Below is a small trained network, with its code and all its weights. Each question gives an input and a target symbol and asks what happens when units are switched off, that is, made to give their printed mean instead of their output.

import numpy as np


def w(rows, s, z=0):
    codes = np.array(rows[::2]) - 128.0
    scale = np.full(codes.shape[1], s)
    scale[-1] = z or s
    return codes * scale


def norm(h):
    return h / np.sqrt((h * h).mean(-1, keepdims=True) + 1e-5)


def f(y):
    return np.maximum(y, 0)


def softmax(a):
    e = np.exp(a - a.max(-1, keepdims=True))
    return e / e.sum(-1, keepdims=True)


def log_softmax(a):
    a = a - a.max(-1, keepdims=True)
    return a - np.log(np.exp(a).sum(-1, keepdims=True))


def net(x, mask):
    ids = ['αβγδζηθλμξπσφψ'.index(c) for c in x.split()]
    T = len(ids)
    res = E[ids] + P[:T]
    u = 0
    for l in range(2):
        r = norm(res)
        for j in range(3):
            rows = slice(4 * j, 4 * j + 4)
            q, k, v = (r @ M[l][rows].T for M in (Q, K, V))
            z = softmax(np.where(np.tri(T) > 0, q @ k.T / 4**0.5, -1e9)) @ v
            o = O[l][rows]
            res = res + np.where(mask[u + j], z, o[:, -1]) @ o[:, :-1]
        u += 3
        y = f(norm(res) @ A[l][:, :-1].T + A[l][:, -1])
        res = res + np.where(mask[u : u + 4], y, B[l][:, -1]) @ B[l][:, :-1]
        u += 4
    return log_softmax(norm(res)[-1] @ U[:, :-1].T + U[:, -1])


Q, K, V, O, A, B = {}, {}, {}, {}, {}, {}
E = w([
[50,29,152,195,43],'α',
[6,125,172,138,84],'β',
[18,143,129,83,87],'γ',
[9,112,140,113,70],'δ',
[20,161,129,76,102],'ζ',
[101,179,206,100,47],'η',
[56,181,102,42,133],'θ',
[92,63,209,209,39],'λ',
[71,198,107,44,155],'μ',
[71,68,210,205,47],'ξ',
[243,186,160,56,114],'π',
[88,210,143,117,206],'σ',
[99,66,61,71,14],'φ',
[253,163,160,56,89],'ψ',
],0.016)
P = w([
[108,249,77,186,56],'0',
[110,219,91,169,80],'1',
[108,200,106,152,95],'2',
[105,187,118,137,108],'3',
[106,174,129,125,119],'4',
[103,161,138,114,129],'5',
[103,147,148,105,138],'6',
[102,137,157,94,146],'7',
[99,125,167,84,156],'8',
[98,111,178,74,163],'9',
[97,98,188,62,171],'10',
[96,85,201,50,180],'11',
],0.015)
Q[0] = w([
[145,103,52,177,162],'L0H0',
[65,110,101,138,119],'L0H0',
[146,127,132,124,101],'L0H0',
[128,104,34,134,188],'L0H0',
[93,124,155,145,158],'L0H1',
[88,79,49,160,135],'L0H1',
[153,150,186,72,61],'L0H1',
[106,130,99,89,131],'L0H1',
[169,95,115,179,179],'L0H2',
[128,74,95,73,54],'L0H2',
[88,134,253,134,124],'L0H2',
[234,113,101,105,111],'L0H2',
],0.037)
K[0] = w([
[119,210,72,214,96],'L0H0',
[187,101,35,129,146],'L0H0',
[118,137,127,137,167],'L0H0',
[147,220,94,180,24],'L0H0',
[139,162,177,104,97],'L0H1',
[130,226,119,194,57],'L0H1',
[92,38,210,63,171],'L0H1',
[153,127,135,188,169],'L0H1',
[80,110,19,154,88],'L0H2',
[184,148,71,59,105],'L0H2',
[96,65,237,66,159],'L0H2',
[136,208,121,160,3],'L0H2',
],0.029)
V[0] = w([
[121,32,14,99,103],'L0H0',
[115,96,90,33,3],'L0H0',
[217,97,63,74,136],'L0H0',
[126,164,159,103,181],'L0H0',
[194,176,224,181,143],'L0H1',
[85,174,153,123,154],'L0H1',
[77,117,145,208,231],'L0H1',
[90,185,98,167,223],'L0H1',
[118,141,188,214,190],'L0H2',
[172,208,153,148,204],'L0H2',
[114,138,166,163,127],'L0H2',
[165,132,185,145,96],'L0H2',
],0.036)
O[0] = w([
[212,84,64,107,182,13],'L0H0',
[175,141,53,3,131,246],'L0H0',
[167,43,139,75,127,1],'L0H0',
[129,146,190,150,81,163],'L0H0',
[71,105,189,143,135,154],'L0H1',
[172,148,171,145,127,219],'L0H1',
[148,104,122,186,235,73],'L0H1',
[189,67,171,133,186,93],'L0H1',
[179,117,129,167,65,122],'L0H2',
[183,72,171,181,155,126],'L0H2',
[128,126,120,169,103,178],'L0H2',
[139,126,75,188,137,171],'L0H2',
],0.038,0.024)
A[0] = w([
[105,126,89,28,131,8],'L0N0',
[149,140,154,254,80,161],'L0N1',
[34,77,42,146,92,130],'L0N2',
[120,100,5,133,167,120],'L0N3',
],0.047,0.0016)
B[0] = w([
[146,131,215,103,93,221],'L0N0',
[225,103,214,124,129,253],'L0N1',
[101,98,197,18,122,210],'L0N2',
[123,109,70,253,105,165],'L0N3',
],0.037,0.023)
Q[1] = w([
[115,187,126,122,198],'L1H0',
[96,124,142,69,54],'L1H0',
[109,79,113,218,55],'L1H0',
[124,112,197,162,176],'L1H0',
[174,72,205,123,114],'L1H1',
[167,141,172,201,199],'L1H1',
[120,74,101,188,101],'L1H1',
[147,71,138,93,152],'L1H1',
[165,71,81,63,159],'L1H2',
[92,3,198,168,80],'L1H2',
[130,75,95,100,74],'L1H2',
[62,168,82,148,158],'L1H2',
],0.038)
K[1] = w([
[120,177,175,132,169],'L1H0',
[121,136,165,127,3],'L1H0',
[97,37,61,211,135],'L1H0',
[120,90,195,135,152],'L1H0',
[133,94,181,120,198],'L1H1',
[157,132,79,149,223],'L1H1',
[125,67,70,140,153],'L1H1',
[91,88,126,78,147],'L1H1',
[149,79,76,98,235],'L1H2',
[32,14,150,156,120],'L1H2',
[140,56,67,112,109],'L1H2',
[101,185,80,192,135],'L1H2',
],0.036)
V[1] = w([
[81,111,63,176,184],'L1H0',
[97,122,147,71,188],'L1H0',
[100,134,118,124,135],'L1H0',
[187,94,120,120,254],'L1H0',
[87,104,183,174,58],'L1H1',
[189,150,119,139,132],'L1H1',
[166,151,146,161,116],'L1H1',
[90,173,134,130,200],'L1H1',
[67,126,124,169,143],'L1H2',
[177,179,64,153,115],'L1H2',
[133,81,174,129,83],'L1H2',
[123,97,137,205,47],'L1H2',
],0.024)
O[1] = w([
[89,123,195,215,16,9],'L1H0',
[185,170,109,81,100,110],'L1H0',
[150,116,114,156,98,121],'L1H0',
[31,221,249,30,46,1],'L1H0',
[101,63,58,4,140,194],'L1H1',
[104,180,159,172,167,131],'L1H1',
[130,173,137,107,200,160],'L1H1',
[204,167,143,105,178,112],'L1H1',
[114,194,57,203,133,100],'L1H2',
[123,90,21,37,95,123],'L1H2',
[143,109,208,146,208,160],'L1H2',
[129,120,62,139,241,152],'L1H2',
],0.014,0.029)
A[1] = w([
[126,60,135,51,252,3],'L1N0',
[116,38,232,179,140,204],'L1N1',
[29,188,112,187,178,30],'L1N2',
[163,125,174,51,141,162],'L1N3',
],0.042,0.0042)
B[1] = w([
[11,158,57,111,48,177],'L1N0',
[169,97,3,208,74,198],'L1N1',
[75,15,165,129,207,176],'L1N2',
[104,57,132,200,187,252],'L1N3',
],0.034,0.029)
U = w([
[107,180,77,182,144,148],'α',
[97,163,178,234,60,21],'β',
[178,200,129,116,153,175],'γ',
[146,189,99,144,114,180],'δ',
[152,212,168,137,211,150],'ζ',
[154,143,118,71,99,187],'η',
[165,73,228,33,119,74],'θ',
[57,214,190,120,55,70],'λ',
[87,95,176,126,251,133],'μ',
[46,133,99,100,186,121],'ξ',
[62,107,53,207,123,52],'π',
[212,82,174,169,158,252],'σ',
[198,68,75,60,188,156],'φ',
[118,8,136,121,70,34],'ψ',
],0.013,0.0039)

Each question gives the input, a string of symbols that net reads in full, and the target symbol t.
The units are the heads (4 rows each of Q, K, V and O) and the neurons (one row each of A and B). Each row of codes is followed by its name. A weight is (code - 128) times the scale printed after its matrix; where a second scale follows, it is the last column's (O, A, B and U).
mask holds one flag per unit, layer by layer, with each layer's heads first. A switched-off unit (its flag False) gives its mean, the last column of its rows in O or B, instead of its output. The means were averaged over made-up inputs and are rounded, as every weight is.
A unit's drop is (log p(t) with every unit on - log p(t) with that unit switched off) / (log p(t) with every unit on - log p(t) with every unit switched off).
The circuit of an input: a set's keep is (log p(t) with only the set's units on - log p(t) with every unit switched off) / (log p(t) with every unit on - log p(t) with every unit switched off). Starting from the 12 units with the biggest drops (on a tie, the unit counted first), units are removed one at a time, each time the one whose removal leaves the highest keep (on an exact tie, the one counted first), for as long as the keep stays at least 0.8.
units of the circuit, in order: the units of the circuit, biggest drop first
k most important neurons: the k neurons with the biggest drops, biggest first
k most important neurons of layer l: the k neurons of layer l with the biggest drops, biggest first
drop of u: that unit's drop, to one decimal
input δ ξ ψ σ σ η β, target λ: units of the circuit, in order : [L0H2]
input ξ ξ ξ, target μ: units of the circuit, in order : [L1N2, L0H0]
input ζ π η α η, target π: units of the circuit, in order : [L0N3, L0H0, L1H0]
input η ξ ψ ξ, target θ: 2 most important neurons of layer 0 : [L0N2, L0N0]
input α ψ γ γ μ η β ξ ψ ξ, target θ: units of the circuit, in order : [L0H0, L0H2, L1N1]
input δ φ ψ ξ ξ η β γ θ η θ, target θ: units of the circuit, in order : [L0H2, L0N0]
input η β λ σ ξ η π μ π γ μ ξ, target σ: units of the circuit, in order : [L0H0, L0N1, L0H1]
input η ζ φ μ η σ ζ σ ψ β μ γ, target μ: units of the circuit, in order : [L0H2, L1N3]
input η θ α η, target π: 2 most important neurons : [L0N3, L1N2]
input λ η ψ δ η ξ, target λ: 4 most important neurons : [L0N2, L1N3, L0N1, L1N1]
input φ μ η η δ ψ, target α: 2 most important neurons : [L0N3, L0N1]
input θ σ η, target β: 3 most important neurons : [L1N1, L0N1, L1N3]
input π π λ σ δ η ψ η, target θ: 2 most important neurons of layer 0 : [L0N2, L0N0]
input π α μ φ σ η β, target λ: most important neuron : [L1N1]
input ξ α σ ζ θ σ η β μ, target μ: 2 most important neurons of layer 1 : [L1N3, L1N0]
input ξ μ η ξ ζ ξ θ, target ξ: 2 most important neurons : [L0N1, L1N0]
input η γ μ ξ μ μ δ ξ π θ, target π: 2 most important neurons : [L1N0, L1N1]
input η σ σ ξ ξ, target μ: 3 most important neurons of layer 1 : [L1N2, L1N0, L1N1]
input σ η η η ξ η ξ λ σ, target σ: 2 most important neurons : [L0N1, L1N1]
input η η ψ φ ξ λ θ σ λ, target β: units of the circuit, in order : [L0H0]
input ξ η ζ μ, target μ: 2 most important neurons : [L1N3, L0N1]
input η μ α η η η π ζ, target π: 2 most important neurons of layer 1 : [L1N1, L1N0]
input η γ δ ξ η φ φ, target φ: drop of L0H0 : 1.0
input η η λ α η δ σ φ ξ ψ, target μ: drop of L0H1 : 0.2
input ζ σ ψ η σ λ π γ ζ ξ, target γ: drop of L0H2 : 0.2
